How the points are linked:
RL: %>RZ, $>QL, +>CG
JN: %>RL, $>CG, +>RZ
CH: %>GJ, $>FC, +>QL
PM: %>PG, $>JF, +>RJ
ZQ: %>QS, $>DC, +>FD
ZF: %>DL, $>LH, +>RZ
HR: %>LH, $>CD, +>QC
RN: %>BM, $>PG, +>HP
LG: %>HT, $>LC, +>JF
NS: %>JP, $>GM, +>GQ
SB: %>BM, $>HP, +>NB
BZ: %>PQ, $>JH, +>TL
SG: %>HG, $>JP, +>NS
HT: %>JF, $>GH, +>JF
DR: %>ZT, $>SL, +>GJ
NR: %>PR, $>HM, +>JZ
NT: %>JN, $>RZ, +>FC
ZS: %>JF, $>TR, +>SC
GR: %>ML, $>GJ, +>QT
HM: %>DG, $>BC, +>PQ
TG: %>LG, $>JF, +>SC
TR: %>ZQ, $>FD, +>QS
RG: %>LF, $>BM, +>RN
DG: %>DL, $>RG, +>BC
JF: %>LC, $>RJ, +>GH
ZT: %>NG, $>RR, +>SL
SQ: %>RD, $>HG, +>DD
DT: %>SJ, $>TQ, +>QT
ML: %>CH, $>QL, +>GJ
MF: %>NR, $>LH, +>LQ
CC: %>DT, $>QT, +>SJ
BC: %>NR, $>RN, +>LF
SC: %>TR, $>QS, +>ZQ
BD: %>MQ, $>LC, +>TG
QS: %>FD, $>MJ, +>HM
MT: %>TQ, $>QC, +>MF
BT: %>SG, $>NS, +>HG
HN: %>MF, $>LF, +>RG
ZM: %>SD, $>TQ, +>MT
RH: %>PC, $>JN, +>NT
CD: %>HR, $>QC, +>LH
SD: %>MT, $>MF, +>TQ
SM: %>JJ, $>JZ, +>PR
BH: %>LH, $>PM, +>RD
DH: %>ZS, $>FC, +>MR
PR: %>JZ, $>TL, +>HM
NG: %>SL, $>HF, +>RR
FC: %>RH, $>RH, +>PC
RM: %>BZ, $>RM, +>PQ
HF: %>NT, $>FG, +>GD
PG: %>BD, $>PR, +>ZM
RD: %>LD, $>CC, +>SQ
RZ: %>CG, $>DR, +>RR
DD: %>MF, $>PG, +>PR
LF: %>RN, $>PM, +>BM
DC: %>MJ, $>JJ, +>GD
DL: %>BH, $>RD, +>SQ
GD: %>JJ, $>JH, +>DJ
MR: %>SC, $>ZQ, +>TR
QQ: %>DH, $>MR, +>ZS
HG: %>BH, $>CZ, +>JP
TQ: %>FJ, $>LQ, +>DD
RR: %>HF, $>TR, +>FZ
RJ: %>ZM, $>MT, +>SD
MQ: %>TG, $>HT, +>LG
QT: %>NS, $>SB, +>ZR
PC: %>BT, $>RL, +>JN
QC: %>BT, $>HG, +>SG
CZ: %>GM, $>ML, +>GR
TL: %>JH, $>MQ, +>BD
QL: %>FC, $>PC, +>NB
JH: %>BD, $>TG, +>MQ
PQ: %>PG, $>BD, +>JH
MS: %>RM, $>PQ, +>BZ
GM: %>FC, $>SL, +>ML
GJ: %>QL, $>RH, +>FZ
NB: %>ZR, $>ZF, +>FJ
JJ: %>DJ, $>RM, +>MS
FZ: %>MC, $>CZ, +>FG
SJ: %>QT, $>ZR, +>HR
FG: %>QQ, $>NG, +>DH
FD: %>RH, $>GD, +>MJ
LD: %>GQ, $>DT, +>CC
JZ: %>JZ, $>HN, +>DG
MC: %>FG, $>DH, +>QQ
ZR: %>NB, $>FJ, +>HP
CG: %>GJ, $>RZ, +>DR
LQ: %>DL, $>SQ, +>BH
GQ: %>DL, $>SJ, +>QC
HP: %>FJ, $>CD, +>ZF
JR: %>DR, $>NG, +>ZT
LH: %>QC, $>GR, +>BT
LC: %>MF, $>NR, +>TL
DJ: %>MS, $>MJ, +>RM
MJ: %>GD, $>DJ, +>JJ
SL: %>DR, $>FZ, +>HF
BM: %>PM, $>RJ, +>PG
JP: %>CZ, $>GR, +>GM
GH: %>SM, $>PM, +>NR
FJ: %>ZF, $>PC, +>LH

In the rows, 141 stands for zero.

The rows follow the links: the fewer symbols apart two points are, the more alike their rows tend to be.

Known rows, each with its point:
89 90 166 90 137 158 104 153 156 98 205 145 152 101 153 201 124 119 63 194 131 156 122 60 69 144 108 192 98 159 140 141 231 139 134 134 209 148 89 86 186 116 148 144 163; point TQ
162 145 147 158 115 232 193 230 119 199 175 145 133 115 166 180 110 182 133 106 108 166 133 189 142 137 156 94 92 178 153 188 144 158 157 109 149 171 184 141 6 111 138 156 119; point CZ
77 90 172 95 127 175 116 140 149 109 202 148 168 97 152 210 118 125 70 184 131 163 119 83 75 140 108 179 89 158 154 131 229 153 135 126 214 147 84 83 165 107 153 129 162; point LQ
138 122 144 137 108 259 161 210 107 179 192 162 161 110 156 213 108 151 109 148 114 171 140 138 116 142 139 110 45 189 143 193 197 153 156 107 186 150 164 118 59 101 130 157 148; point NB
152 157 171 151 165 68 181 181 189 151 131 107 78 106 172 110 135 205 142 78 123 147 95 210 142 125 163 136 234 115 176 116 71 166 139 130 97 188 136 132 49 146 177 120 106; point MC
159 134 136 152 112 245 178 223 113 194 181 158 142 108 157 192 111 165 125 123 115 171 138 175 130 146 154 89 69 185 148 189 156 158 157 101 159 156 183 131 15 104 124 153 130; point GR
90 94 160 127 104 241 156 156 120 168 190 168 188 96 161 230 117 147 97 153 128 180 131 143 96 145 127 118 55 178 170 140 203 165 147 108 202 140 132 98 63 95 133 125 144; point QC
190 166 136 162 123 229 192 245 106 197 165 141 118 137 161 155 120 175 149 108 105 149 143 180 157 134 163 97 96 179 130 215 135 143 160 123 132 174 198 160 24 121 132 180 121; point ML
114 117 158 91 161 107 94 149 169 75 191 123 123 130 142 149 128 115 76 195 130 131 118 49 84 133 110 220 143 139 123 150 217 126 126 148 182 154 81 99 241 134 162 156 170; point SD
74 82 168 120 111 206 138 130 141 149 189 160 194 86 151 237 119 141 86 167 138 179 128 129 86 150 120 138 71 165 177 113 209 174 142 106 207 133 106 81 97 98 142 110 155; point RD
144 147 137 111 169 73 89 119 166 77 142 122 123 171 119 105 154 99 126 193 141 109 146 57 133 135 124 216 169 115 99 157 174 109 131 167 151 140 108 140 292 170 146 167 170; point JZ
205 183 135 169 133 193 197 234 119 194 153 125 101 151 160 125 120 189 163 94 110 141 143 194 171 129 165 100 130 164 131 212 105 136 158 127 116 179 203 172 27 132 141 179 117; point FC
211 188 144 161 156 127 187 242 150 168 144 107 65 144 162 101 125 189 161 91 101 136 118 188 172 119 166 127 184 139 131 198 83 135 152 133 100 195 190 169 51 153 156 176 112; point ZT
145 145 136 109 172 69 88 114 165 73 143 124 123 169 125 103 153 98 128 190 145 110 143 59 130 139 122 215 173 117 101 147 170 111 126 169 149 137 103 141 292 166 146 162 165; point NR
129 118 150 128 106 255 158 201 114 173 207 157 167 110 154 218 107 152 98 155 111 169 137 132 110 139 130 118 48 187 143 188 209 156 155 105 199 151 153 108 69 98 132 156 153; point FJ
103 105 160 136 101 246 163 179 117 178 184 165 183 91 158 230 116 157 104 141 124 181 132 152 105 142 132 108 60 183 168 151 189 164 153 108 194 152 143 104 42 93 134 132 139; point HG
210 183 120 177 134 194 192 231 114 190 137 139 101 155 153 121 130 176 173 98 114 142 149 194 180 135 170 91 124 165 123 204 98 134 157 137 110 172 210 185 39 143 126 184 111; point RH
137 126 152 137 111 251 163 218 115 173 199 149 160 108 155 214 109 155 106 151 108 177 141 137 121 133 136 118 49 178 145 201 199 153 157 101 193 159 156 109 61 103 130 164 149; point ZF
138 145 100 160 141 131 102 27 112 138 81 173 199 200 101 111 177 90 194 166 198 114 192 127 174 164 137 125 131 131 127 100 129 130 136 173 119 68 150 178 240 168 109 120 160; point BZ

Each walk starts at a row. The symbols on each line, taken left to right, move it on to the next point.
Each answer is a row, close to the row of the point it stands for.
102 101 162 92 150 122 100 160 163 79 194 133 131 110 149 173 128 112 68 195 130 143 119 52 78 136 112 211 123 145 125 144 221 126 132 149 199 155 82 95 218 129 153 157 160
$ % % % +
134 121 150 150 102 248 183 202 114 198 182 158 161 108 164 207 115 169 124 122 118 176 137 175 130 141 147 95 63 182 164 170 165 162 158 104 176 157 168 125 18 97 131 143 134
$ + $ $ % +
102 102 157 130 102 241 153 174 121 164 195 161 180 94 158 232 114 145 93 160 128 177 135 132 99 144 133 120 49 182 163 156 206 162 148 108 205 145 135 97 70 95 132 140 148
214 194 140 164 146 155 196 249 134 172 152 110 80 154 158 107 127 188 164 96 98 135 134 181 175 119 167 123 160 147 121 220 95 133 155 129 107 194 196 173 56 145 149 186 114
% $ $ + %
124 135 131 175 139 102 150 38 144 168 69 158 177 146 129 122 170 152 191 102 187 147 155 219 174 158 159 94 190 118 187 53 63 166 136 152 94 95 148 159 112 154 133 79 124
$ $ + % %
147 157 130 116 175 49 93 88 166 80 121 123 129 185 117 85 160 104 148 176 156 108 152 82 149 139 132 204 201 109 110 128 144 117 128 171 125 125 110 150 288 177 149 147 165
199 189 138 176 154 117 196 208 153 173 124 117 81 138 158 94 137 191 174 78 120 139 127 213 178 128 175 108 196 130 145 168 63 145 150 133 85 181 186 170 43 154 153 157 105
+ + % $ $ $
144 151 133 119 170 65 88 95 159 80 126 129 131 179 117 90 163 96 141 183 157 106 151 70 144 141 126 206 181 112 105 134 159 110 128 173 138 127 108 148 290 177 144 160 163
+ % $ % + $
124 133 159 95 167 79 94 146 172 67 170 114 112 142 137 129 137 111 95 191 132 121 125 51 106 132 117 225 165 125 107 153 197 116 130 158 171 158 89 113 263 149 163 163 164
140 148 148 120 179 36 97 112 176 70 123 119 115 160 124 98 161 114 133 176 149 114 139 80 140 136 131 214 205 100 113 131 141 114 126 169 132 141 102 135 275 177 155 154 158
% $ + + %
79 79 163 112 118 199 123 150 143 131 194 158 177 83 156 231 124 128 74 179 132 177 123 103 78 147 121 151 68 165 165 131 218 156 141 116 218 141 99 84 127 99 136 129 156
+ + $ %
142 149 113 134 163 83 88 59 143 99 103 146 154 197 107 91 170 91 166 178 174 106 173 87 162 150 128 178 171 118 113 119 148 115 130 178 126 100 123 166 290 179 131 142 164
117 123 156 94 158 104 91 140 165 75 177 119 134 136 129 153 138 103 93 202 134 137 129 45 104 135 113 222 138 128 116 153 213 122 133 145 187 146 88 102 262 145 153 161 171
+ + + +
70 81 168 109 114 202 129 138 136 133 194 161 188 87 156 226 124 132 79 173 139 174 121 106 77 144 116 148 70 169 167 121 221 160 137 117 216 142 97 83 120 99 141 122 155
% $ $ +
103 108 153 129 107 252 154 176 116 173 193 165 185 98 154 224 117 145 98 151 127 179 137 139 105 145 132 116 48 185 160 158 202 159 152 108 199 144 141 107 63 97 130 138 146
188 178 153 162 151 125 193 231 161 173 145 111 76 121 165 113 124 207 149 82 105 149 110 208 161 124 170 115 196 135 150 175 82 154 150 120 99 193 175 149 26 141 164 152 106
$ $ + $ $
214 196 131 169 137 197 192 242 116 186 154 127 105 166 153 119 125 174 173 110 102 135 149 176 183 124 166 108 117 163 114 228 116 129 161 127 118 180 209 180 60 142 134 193 123
% + $ $ $
206 187 147 168 148 139 193 245 146 172 146 111 73 141 163 107 127 191 159 89 103 138 124 191 171 122 170 119 176 148 133 199 88 140 154 129 102 195 187 165 41 147 155 172 110
81 85 161 133 103 225 148 147 126 165 178 171 196 82 158 236 121 145 97 157 138 186 128 144 97 150 132 115 62 176 177 121 195 169 146 109 204 134 132 93 67 96 133 117 145
+ % % % % $
135 138 150 100 173 72 90 136 170 65 160 115 113 154 129 117 144 109 105 192 137 121 129 51 116 135 118 224 168 119 103 155 188 114 124 164 162 152 93 122 273 158 154 163 167
+ + + +
109 110 150 97 158 109 81 128 161 72 167 135 141 131 132 158 137 90 85 209 145 134 139 44 95 146 117 210 128 138 112 139 212 126 126 153 185 136 88 106 262 141 144 157 168
